Below are the code and all the weights of a small trained network. Each question names an input and a class and asks about switching units off, where a switched-off unit gives its printed mean instead of its output.

import numpy as np


def w(rows, s, z=0):
    codes = np.array(rows[::2]) - 128.0
    scale = np.full(codes.shape[1], s)
    scale[-1] = z or s
    return codes * scale


def norm(h):
    return h / np.sqrt((h * h).mean(-1, keepdims=True) + 1e-5)


def f(y):
    return np.maximum(y, 0)


def log_softmax(a):
    a = a - a.max(-1, keepdims=True)
    return a - np.log(np.exp(a).sum(-1, keepdims=True))


def net(x, mask):
    res = np.array(x, float).reshape(1, 2) / 4 @ E
    u = 0
    for l in range(3):
        y = f(norm(res) @ A[l][:, :-1].T + A[l][:, -1])
        res = res + np.where(mask[u : u + 5], y, B[l][:, -1]) @ B[l][:, :-1]
        u += 5
    return log_softmax(norm(res)[-1] @ U[:, :-1].T + U[:, -1])


A, B = {}, {}
E = w([
[255,13,81],'x0',
[135,148,76],'x1',
],0.0038)
A[0] = w([
[119,155,119,86],'0.n0',
[127,166,132,2],'0.n1',
[141,143,4,70],'0.n2',
[101,184,160,74],'0.n3',
[124,189,131,137],'0.n4',
],0.011,0.0045)
B[0] = w([
[53,101,147,160],'0.n0',
[122,177,103,128],'0.n1',
[211,209,1,223],'0.n2',
[30,200,85,254],'0.n3',
[59,83,203,249],'0.n4',
],0.0059,0.0036)
A[1] = w([
[204,138,192,250],'1.n0',
[92,175,39,11],'1.n1',
[159,163,44,72],'1.n2',
[165,190,17,163],'1.n3',
[77,174,2,125],'1.n4',
],0.0065,0.0015)
B[1] = w([
[83,68,138,189],'1.n0',
[192,92,144,189],'1.n1',
[139,222,86,202],'1.n2',
[220,229,71,242],'1.n3',
[254,126,180,253],'1.n4',
],0.0066,0.0034)
A[2] = w([
[255,96,76,154],'2.n0',
[229,171,60,79],'2.n1',
[217,101,84,93],'2.n2',
[123,92,4,5],'2.n3',
[72,108,49,3],'2.n4',
],0.0067,0.0036)
B[2] = w([
[154,186,174,253],'2.n0',
[108,227,30,222],'2.n1',
[108,220,193,198],'2.n2',
[186,220,2,136],'2.n3',
[107,111,179,128],'2.n4',
],0.0056,0.0047)
U = w([
[202,58,224,158],'0',
[51,175,206,255],'1',
[234,255,82,223],'2',
[140,42,47,1],'3',
[147,93,85,1],'4',
[152,67,96,1],'5',
[113,29,191,118],'6',
],0.0092,0.0049)

Each question gives the input, the list of numbers given to net, and the class t.
The units are the neurons (one row each of A and B). Each row of codes is followed by its name. A weight is (code - 128) times the scale printed after its matrix; where a second scale follows, it is the last column's (A, B and U).
mask holds one flag per neuron, layer by layer. A switched-off neuron (its flag False) gives its mean, the last column of its row in B, instead of its output. The means were averaged over made-up inputs and are rounded, as every weight is.
A unit's drop is (log p(t) with every unit on - log p(t) with that unit switched off) / (log p(t) with every unit on - log p(t) with every unit switched off).
The circuit of an input: a set's keep is (log p(t) with only the set's units on - log p(t) with every unit switched off) / (log p(t) with every unit on - log p(t) with every unit switched off). Starting from the 12 units with the biggest drops (on a tie, the unit counted first), units are removed one at a time, each time the one whose removal leaves the highest keep (on an exact tie, the one counted first), for as long as the keep stays at least 0.8.
circuit, biggest first: the units of the circuit, biggest drop first
unit that matters most: the unit with the biggest drop
top k neurons: the k neurons with the biggest drops, biggest first
top k neurons in layer l: the k neurons of layer l with the biggest drops, biggest first
drop when u is switched off: that unit's drop, to one decimal
input [2,-3], class 0: circuit, biggest first => 0.n2, 1.n3, 2.n1
input [0,-3], class 6: top neuron => 0.n2
input [4,-4], class 0: top 3 neurons => 0.n2, 1.n3, 0.n3
input [7,-8], class 0: circuit, biggest first => 0.n2, 1.n3
input [6,-7], class 0: circuit, biggest first => 0.n2, 1.n3
input [4,-2], class 0: top 3 neurons in layer 1 => 1.n3, 1.n2, 1.n0
input [1,-3], class 6: top 2 neurons => 0.n2, 0.n3
input [5,-7], class 0: top 3 neurons => 0.n2, 1.n3, 0.n4
input [-1,-8], class 1: top 2 neurons => 0.n2, 1.n4
input [-5,8], class 1: top 2 neurons in layer 2 => 2.n1, 2.n0
input [-1,-6], class 1: top 3 neurons => 0.n2, 1.n3, 1.n4
input [3,-6], class 6: top 3 neurons => 0.n2, 1.n3, 1.n0
input [1,-4], class 6: top 2 neurons in layer 1 => 1.n3, 1.n4
input [0,-4], class 6: top neuron in layer 1 => 1.n4
input [3,-4], class 0: top 2 neurons in layer 0 => 0.n2, 0.n3
input [5,-4], class 0: top 4 neurons => 0.n2, 0.n3, 1.n3, 1.n0
input [8,-5], class 0: top 3 neurons in layer 1 => 1.n3, 1.n0, 1.n2
input [7,-4], class 0: top 4 neurons in layer 1 => 1.n3, 1.n0, 1.n2, 1.n4
input [8,-8], class 0: top 2 neurons => 0.n2, 1.n3
input [0,-7], class 6: unit that matters most => 0.n3
input [-3,1], class 1: drop when 1.n2 is switched off => 0.0
